Here is a tiny trained network, its code and every weight. The questions are about switching its units off for an input and a class, where a switched-off unit gives its printed mean instead of its output.

import numpy as np


def w(rows, s, z=0):
    codes = np.array(rows[::2]) - 128.0
    scale = np.full(codes.shape[1], s)
    scale[-1] = z or s
    return codes * scale


def norm(h):
    return h / np.sqrt((h * h).mean(-1, keepdims=True) + 1e-5)


def f(y):
    return np.maximum(y, 0)


def log_softmax(a):
    a = a - a.max(-1, keepdims=True)
    return a - np.log(np.exp(a).sum(-1, keepdims=True))


def net(x, mask):
    res = np.array(x, float).reshape(1, 7) / 4 @ E
    u = 0
    for l in range(2):
        y = f(norm(res) @ A[l][:, :-1].T + A[l][:, -1])
        res = res + np.where(mask[u : u + 6], y, B[l][:, -1]) @ B[l][:, :-1]
        u += 6
    return log_softmax(norm(res)[-1] @ U[:, :-1].T + U[:, -1])


A, B = {}, {}
E = w([
[84,204,227,173,135,85,92,210,48,150,85,124],'x0',
[84,131,157,89,102,134,30,65,172,111,3,100],'x1',
[71,105,157,89,77,133,119,144,184,188,70,104],'x2',
[185,188,30,132,237,68,132,42,122,73,191,132],'x3',
[171,96,124,150,112,161,166,151,89,106,173,163],'x4',
[241,126,46,25,88,215,163,93,115,94,146,199],'x5',
[159,51,104,87,57,208,150,121,164,134,129,159],'x6',
],0.007)
A[0] = w([
[141,162,114,32,96,144,151,172,143,150,142,128,33],'0.n1',
[117,89,83,75,98,141,115,52,217,133,91,116,2],'0.n2',
[137,60,137,102,20,185,166,193,148,152,166,140,32],'0.n3',
[127,73,92,71,86,174,130,69,217,131,95,120,9],'0.n4',
[125,113,170,47,7,203,98,131,129,124,7,117,24],'0.n5',
[116,91,132,104,71,129,135,131,176,163,62,174,47],'0.n6',
],0.017,0.0065)
B[0] = w([
[115,227,38,117,138,79,154,147,124,247,130,130,164],'0.n1',
[101,113,62,61,81,83,161,92,180,70,121,63,207],'0.n2',
[99,78,144,195,112,177,215,219,88,108,167,127,216],'0.n3',
[92,87,35,102,86,82,114,65,212,111,187,16,217],'0.n4',
[169,161,236,87,147,220,30,110,141,159,26,240,254],'0.n5',
[181,159,170,115,115,139,101,121,94,126,79,201,193],'0.n6',
],0.012,0.018)
A[1] = w([
[50,162,181,143,121,37,150,170,98,87,80,52,57],'1.n1',
[160,112,142,123,169,181,136,134,87,110,137,171,72],'1.n2',
[213,124,112,110,178,95,99,71,101,118,224,142,77],'1.n3',
[7,122,234,212,168,27,64,154,141,172,53,83,103],'1.n4',
[238,173,24,106,208,159,158,72,47,91,200,166,92],'1.n5',
[139,36,131,169,132,125,127,103,74,154,154,105,5],'1.n6',
],0.014,0.0028)
B[1] = w([
[78,131,156,169,160,125,104,137,147,161,126,84,198],'1.n1',
[156,84,111,150,123,93,105,84,117,68,157,101,176],'1.n2',
[185,83,166,127,127,151,127,110,88,43,128,142,199],'1.n3',
[30,183,132,181,181,82,77,118,161,130,128,2,253],'1.n4',
[224,132,135,100,174,72,109,74,77,132,148,207,247],'1.n5',
[120,64,163,124,138,138,162,127,120,56,130,136,146],'1.n6',
],0.0099,0.014)
U = w([
[36,177,152,210,196,72,88,138,123,137,134,23,162],'0',
[142,211,41,123,139,85,196,179,84,239,164,161,2],'1',
[107,64,130,206,83,194,242,250,71,132,183,148,155],'2',
[129,157,213,95,95,223,38,131,153,172,13,208,143],'3',
[121,86,1,36,72,107,138,35,213,72,149,55,139],'4',
[240,126,118,133,188,80,127,77,39,78,180,192,142],'5',
],0.0088,0.0042)

Each question gives the input, the list of numbers given to net, and the class t.
The units are the neurons (one row each of A and B). Each row of codes is followed by its name. A weight is (code - 128) times the scale printed after its matrix; where a second scale follows, it is the last column's (A, B and U).
mask holds one flag per neuron, layer by layer. A switched-off neuron (its flag False) gives its mean, the last column of its row in B, instead of its output. The means were averaged over made-up inputs and are rounded, as every weight is.
A unit's drop is (log p(t) with every unit on - log p(t) with that unit switched off) / (log p(t) with every unit on - log p(t) with every unit switched off).
The circuit of an input: a set's keep is (log p(t) with only the set's units on - log p(t) with every unit switched off) / (log p(t) with every unit on - log p(t) with every unit switched off). Starting from all 12 units, units are removed one at a time, each time the one whose removal leaves the highest keep (on an exact tie, the one counted first), for as long as the keep stays at least 0.8.
circuit, biggest first: the units of the circuit, biggest drop first
most important unit: the unit with the biggest drop
k most important neurons: the k neurons with the biggest drops, biggest first
k most important neurons of layer l: the k neurons of layer l with the biggest drops, biggest first
drop when u is switched off: that unit's drop, to one decimal
input [4,-4,2,0,-7,8,-2], class 1: most important unit => 0.n1
input [0,-8,1,0,6,-4,-3], class 5: circuit, biggest first => 0.n3, 0.n5, 0.n4, 1.n4
input [-4,4,-5,0,2,4,-8], class 5: 2 most important neurons => 0.n5, 0.n4
input [-3,7,-6,7,2,-2,-2], class 5: 2 most important neurons => 0.n4, 0.n5
input [-5,-7,-3,7,-4,-8,-5], class 5: 2 most important neurons of layer 1 => 1.n5, 1.n3
input [7,-1,-2,8,-1,-2,3], class 5: 2 most important neurons => 1.n5, 0.n5
input [1,-3,-6,2,-7,1,-8], class 5: 4 most important neurons => 1.n5, 0.n5, 0.n3, 1.n3
input [3,-5,-1,8,2,-4,-3], class 5: 2 most important neurons of layer 1 => 1.n5, 1.n3
input [-1,-5,4,-8,7,-3,-4], class 2: drop when 0.n3 is switched off => 0.1
input [-6,-2,-3,-3,1,-3,3], class 2: drop when 0.n3 is switched off => 0.7
input [-3,-5,-5,-4,-4,8,4], class 2: drop when 0.n3 is switched off => 0.8
input [2,-1,-6,-6,0,-2,8], class 2: drop when 0.n3 is switched off => 0.9
